Below are the code and all the weights of a small trained network. Each question names an input and a target symbol and asks about switching units off, where a switched-off unit gives its printed mean instead of its output.

import numpy as np


def w(rows, s, z=0):
    codes = np.array(rows[::2]) - 128.0
    scale = np.full(codes.shape[1], s)
    scale[-1] = z or s
    return codes * scale


def f(y):
    return y / 2 * (1 + np.tanh(0.7978845608 * (y + 0.044715 * y**3)))


def softmax(a):
    e = np.exp(a - a.max(-1, keepdims=True))
    return e / e.sum(-1, keepdims=True)


def log_softmax(a):
    a = a - a.max(-1, keepdims=True)
    return a - np.log(np.exp(a).sum(-1, keepdims=True))


def net(x, mask):
    ids = ['βηθμξψω'.index(c) for c in x.split()]
    T = len(ids)
    res = E[ids] + P[:T]
    u = 0
    for l in range(3):
        q, k, v = (res @ M[l].T for M in (Q, K, V))
        z = softmax(np.where(np.tri(T) > 0, q @ k.T / 2**0.5, -1e9)) @ v
        res = res + np.where(mask[u], z, O[l][:, -1]) @ O[l][:, :-1]
        u += 1
        y = f(res @ A[l][:, :-1].T + A[l][:, -1])
        res = res + np.where(mask[u : u + 12], y, B[l][:, -1]) @ B[l][:, :-1]
        u += 12
    return log_softmax(res[-1] @ U[:, :-1].T + U[:, -1])


Q, K, V, O, A, B = {}, {}, {}, {}, {}, {}
E = w([
[81,105,149,107,154,165,190,74],'β',
[119,128,158,143,68,252,114,121],'η',
[166,210,197,42,58,91,151,140],'θ',
[169,162,21,130,44,80,107,100],'μ',
[187,121,177,203,159,42,56,86],'ξ',
[31,148,159,114,51,103,144,199],'ψ',
[141,61,82,179,157,108,113,186],'ω',
],0.013)
P = w([
[4,253,52,143,71,187,210,228],'0',
[6,163,127,227,37,124,207,124],'1',
[37,135,125,186,64,118,175,109],'2',
[61,125,132,193,82,117,152,109],'3',
[89,123,149,176,104,121,143,102],'4',
[111,107,151,170,114,127,129,105],'5',
[124,93,148,154,120,129,117,100],'6',
[141,94,147,149,129,132,105,103],'7',
[156,90,160,132,146,128,97,103],'8',
[168,81,156,123,149,144,83,108],'9',
[173,77,157,113,159,145,73,99],'10',
[177,68,155,102,170,147,62,105],'11',
[184,72,172,87,177,143,55,113],'12',
[195,63,169,90,186,157,54,124],'13',
],0.0051)
Q[0] = w([
[79,81,187,47,179,250,152,58],'L0H0',
[108,65,99,252,73,255,64,129],'L0H0',
],0.004)
K[0] = w([
[87,140,181,110,145,254,167,75],'L0H0',
[103,91,116,242,168,234,68,151],'L0H0',
],0.0048)
V[0] = w([
[184,179,213,90,75,164,139,159],'L0H0',
[180,114,114,195,3,147,37,204],'L0H0',
],0.0059)
O[0] = w([
[190,148,145,254,107,197,52,146,38],'L0H0',
[60,139,149,158,38,128,46,194,250],'L0H0',
],0.0071,0.0023)
A[0] = w([
[170,124,141,150,141,130,91,139,108],'L0N0',
[40,153,183,30,78,114,169,203,81],'L0N1',
[157,38,120,230,221,63,58,155,68],'L0N2',
[141,207,26,254,125,178,200,118,63],'L0N3',
[164,88,131,82,182,136,136,145,46],'L0N4',
[84,179,149,161,34,131,57,235,81],'L0N5',
[71,39,49,186,181,87,145,196,126],'L0N6',
[164,111,137,91,231,151,130,136,57],'L0N7',
[95,175,157,163,64,99,37,220,104],'L0N8',
[203,92,146,140,213,56,142,86,215],'L0N9',
[178,105,161,92,222,116,144,93,88],'L0N10',
[30,128,150,143,66,215,179,144,253],'L0N11',
],0.0057,0.0021)
B[0] = w([
[119,106,139,186,151,131,90,151,133],'L0N0',
[128,171,111,43,189,120,253,101,157],'L0N1',
[40,125,137,205,139,69,191,176,251],'L0N2',
[35,195,124,40,92,92,191,100,120],'L0N3',
[133,128,92,133,175,93,166,127,114],'L0N4',
[195,112,95,116,232,106,142,75,216],'L0N5',
[102,91,120,194,138,98,152,251,252],'L0N6',
[154,106,83,115,144,95,173,115,117],'L0N7',
[227,101,124,141,184,80,163,108,218],'L0N8',
[119,63,91,221,190,77,68,113,188],'L0N9',
[148,68,61,173,171,126,147,107,131],'L0N10',
[104,144,201,33,128,171,170,100,236],'L0N11',
],0.0053,0.0038)
Q[1] = w([
[254,212,113,49,144,172,186,107],'L1H0',
[107,117,192,126,147,173,184,73],'L1H0',
],0.0064)
K[1] = w([
[167,179,226,3,56,191,128,74],'L1H0',
[97,53,197,145,201,187,190,139],'L1H0',
],0.0045)
V[1] = w([
[147,174,17,122,89,21,107,149],'L1H0',
[169,179,45,113,3,133,101,65],'L1H0',
],0.0047)
O[1] = w([
[131,136,255,121,161,202,140,149,136],'L1H0',
[223,109,191,143,143,144,106,130,2],'L1H0',
],0.0075,0.0048)
A[1] = w([
[148,145,142,133,155,125,124,114,119],'L1N0',
[67,182,170,73,65,215,171,112,180],'L1N1',
[105,103,70,92,203,112,170,96,73],'L1N2',
[222,180,219,183,74,122,23,166,249],'L1N3',
[98,115,84,127,135,129,151,183,77],'L1N4',
[76,111,104,155,139,146,138,189,151],'L1N5',
[62,77,52,154,172,109,192,134,139],'L1N6',
[86,140,107,154,135,114,173,119,22],'L1N7',
[136,149,8,195,83,2,74,121,127],'L1N8',
[47,174,214,112,75,163,135,144,3],'L1N9',
[68,127,155,112,122,178,104,79,187],'L1N10',
[141,218,56,77,70,54,168,141,104],'L1N11',
],0.0076,0.0031)
B[1] = w([
[128,123,108,144,162,106,128,116,123],'L1N0',
[3,231,187,78,74,107,157,93,171],'L1N1',
[182,80,75,212,142,112,94,142,159],'L1N2',
[179,2,130,145,215,103,100,76,167],'L1N3',
[134,162,170,166,113,144,112,176,172],'L1N4',
[148,145,160,121,92,109,116,170,205],'L1N5',
[194,89,156,152,93,144,89,169,254],'L1N6',
[173,128,190,158,139,159,118,138,144],'L1N7',
[32,208,209,44,111,103,240,131,210],'L1N8',
[113,248,96,110,147,138,128,172,125],'L1N9',
[121,107,142,144,3,127,142,72,146],'L1N10',
[69,204,163,92,137,77,243,143,147],'L1N11',
],0.0065,0.0098)
Q[2] = w([
[187,140,13,156,109,161,35,141],'L2H0',
[151,126,93,104,103,252,66,65],'L2H0',
],0.0041)
K[2] = w([
[128,87,4,200,51,224,145,117],'L2H0',
[125,200,104,49,136,122,25,34],'L2H0',
],0.0037)
V[2] = w([
[224,141,154,145,248,2,183,187],'L2H0',
[179,105,27,120,185,185,136,137],'L2H0',
],0.0042)
O[2] = w([
[1,246,170,35,18,138,165,95,216],'L2H0',
[109,233,106,124,177,158,67,167,2],'L2H0',
],0.0048,0.0068)
A[2] = w([
[54,185,191,100,102,110,169,130,59],'L2N0',
[223,100,59,187,226,165,2,167,59],'L2N1',
[157,101,144,135,156,105,94,102,147],'L2N2',
[56,228,133,122,138,124,146,152,2],'L2N3',
[153,116,122,147,116,138,127,111,127],'L2N4',
[218,64,114,165,187,139,38,100,113],'L2N5',
[90,152,123,80,89,149,150,89,191],'L2N6',
[100,134,134,147,122,129,104,125,86],'L2N7',
[193,76,86,139,116,156,133,57,184],'L2N8',
[93,250,126,70,97,149,156,100,94],'L2N9',
[216,103,81,176,205,169,39,145,43],'L2N10',
[99,124,163,128,129,154,95,123,102],'L2N11',
],0.0093,0.0064)
B[2] = w([
[160,97,86,139,146,177,120,126,246],'L2N0',
[59,254,196,88,109,73,162,160,134],'L2N1',
[129,128,124,154,112,129,97,120,136],'L2N2',
[142,105,202,175,112,58,68,79,151],'L2N3',
[114,134,144,144,118,123,110,121,125],'L2N4',
[207,107,65,144,92,207,137,191,143],'L2N5',
[107,154,124,110,158,100,143,104,193],'L2N6',
[147,135,116,129,122,123,137,121,127],'L2N7',
[118,123,164,122,133,92,91,126,159],'L2N8',
[140,132,74,121,142,189,143,178,188],'L2N9',
[90,229,151,108,117,110,145,170,133],'L2N10',
[136,142,107,99,127,128,164,135,132],'L2N11',
],0.0097,0.014)
U = w([
[118,147,72,85,145,163,201,125,173],'β',
[69,148,254,108,129,47,102,37,211],'η',
[218,8,76,149,127,167,66,100,115],'θ',
[134,140,167,129,55,130,121,217,177],'μ',
[127,130,136,130,116,116,125,126,11],'ξ',
[130,122,142,135,117,130,127,124,3],'ψ',
[131,123,140,125,122,121,118,121,22],'ω',
],0.0067,0.0057)

Each question gives the input, a string of symbols that net reads in full, and the target symbol t.
The units are the heads (2 rows each of Q, K, V and O) and the neurons (one row each of A and B). Each row of codes is followed by its name. A weight is (code - 128) times the scale printed after its matrix; where a second scale follows, it is the last column's (O, A, B and U).
mask holds one flag per unit, layer by layer, with each layer's heads first. A switched-off unit (its flag False) gives its mean, the last column of its rows in O or B, instead of its output. The means were averaged over made-up inputs and are rounded, as every weight is.
A unit's drop is (log p(t) with every unit on - log p(t) with that unit switched off) / (log p(t) with every unit on - log p(t) with every unit switched off).
The circuit of an input: a set's keep is (log p(t) with only the set's units on - log p(t) with every unit switched off) / (log p(t) with every unit on - log p(t) with every unit switched off). Starting from the 12 units with the biggest drops (on a tie, the unit counted first), units are removed one at a time, each time the one whose removal leaves the highest keep (on an exact tie, the one counted first), for as long as the keep stays at least 0.8.
units of the circuit, in order: the units of the circuit, biggest drop first
most important unit: the unit with the biggest drop
k most important neurons: the k neurons with the biggest drops, biggest first
k most important neurons of layer l: the k neurons of layer l with the biggest drops, biggest first
drop when u is switched off: that unit's drop, to one decimal
input μ ω η ξ ω ω β ξ μ ψ μ, target θ: units of the circuit, in order => L1H0, L0N2, L1N3, L1N1
input ξ ξ ω ω β, target β: most important unit => L1N1
input β ω β ξ ω ω β ω ω ψ θ, target β: units of the circuit, in order => L2N9, L0N1, L1N6
input ω ω β β μ ψ η η η, target θ: units of the circuit, in order => L1N8, L2H0
input ψ ξ ω ω ω η η θ ω ω ω ω μ μ, target η: units of the circuit, in order => L1H0, L2N0, L2N9, L2N5
input μ ω ω θ β β ω θ θ ξ ψ ξ η β, target θ: 2 most important neurons => L1N8, L0N5
input β ξ ξ ω μ, target β: units of the circuit, in order => L2N9, L1N11, L0N3
input θ η ω θ η, target η: 2 most important neurons => L1N8, L0N11
input β θ ω ω ξ ξ ω μ η, target β: 4 most important neurons => L1N1, L2N9, L0N11, L1N6
input θ μ μ μ, target θ: 4 most important neurons => L1N8, L1N3, L0N2, L2N5
input η η β β η, target θ: 2 most important neurons of layer 0 => L0N2, L0N11
input β ω β ω η ψ ξ ω β η, target η: 3 most important neurons of layer 0 => L0N2, L0N6, L0N11
input μ ξ ω ω θ θ ω β β μ β, target θ: 2 most important neurons of layer 0 => L0N5, L0N10
input ω β θ ω θ β ω ω β β β, target μ: 3 most important neurons => L2N5, L1N8, L2N1
input ω β ψ ω ψ θ ξ ω μ ξ ω ω ω β, target η: 3 most important neurons => L0N5, L0N8, L2N0
input μ ω ω ω θ ξ β ξ μ θ, target η: 3 most important neurons => L0N1, L1N3, L1N8
input ω ω ω θ β, target β: most important neuron => L2N9
input ω β ω ω ω η ψ, target β: 3 most important neurons => L2N9, L2N0, L0N1
input ω θ β ω ω ω θ η β β μ θ, target θ: 3 most important neurons of layer 1 => L1N8, L1N3, L1N11
input ω β θ ω ψ, target β: 2 most important neurons => L2N9, L2N0
input η β β ω ξ ω ξ μ θ θ, target η: 2 most important neurons => L1N11, L1N3
input μ μ ξ ω ξ ω μ ω ω θ, target β: most important unit => L0N1
input ξ η β ω η ω ω β, target η: 3 most important neurons => L0N5, L1N8, L0N8
input ω θ β ξ ω β ω ω ω η β θ β, target μ: 2 most important neurons of layer 0 => L0N10, L0N2
input ω η ω μ ω θ ω θ μ ω ω, target μ: 2 most important neurons of layer 0 => L0N6, L0N2
input η ω ξ ω θ ξ ξ ψ β μ, target β: 2 most important neurons of layer 1 => L1N8, L1N11
input ω ω ξ β β μ η, target β: drop when L1N1 is switched off => 0.9
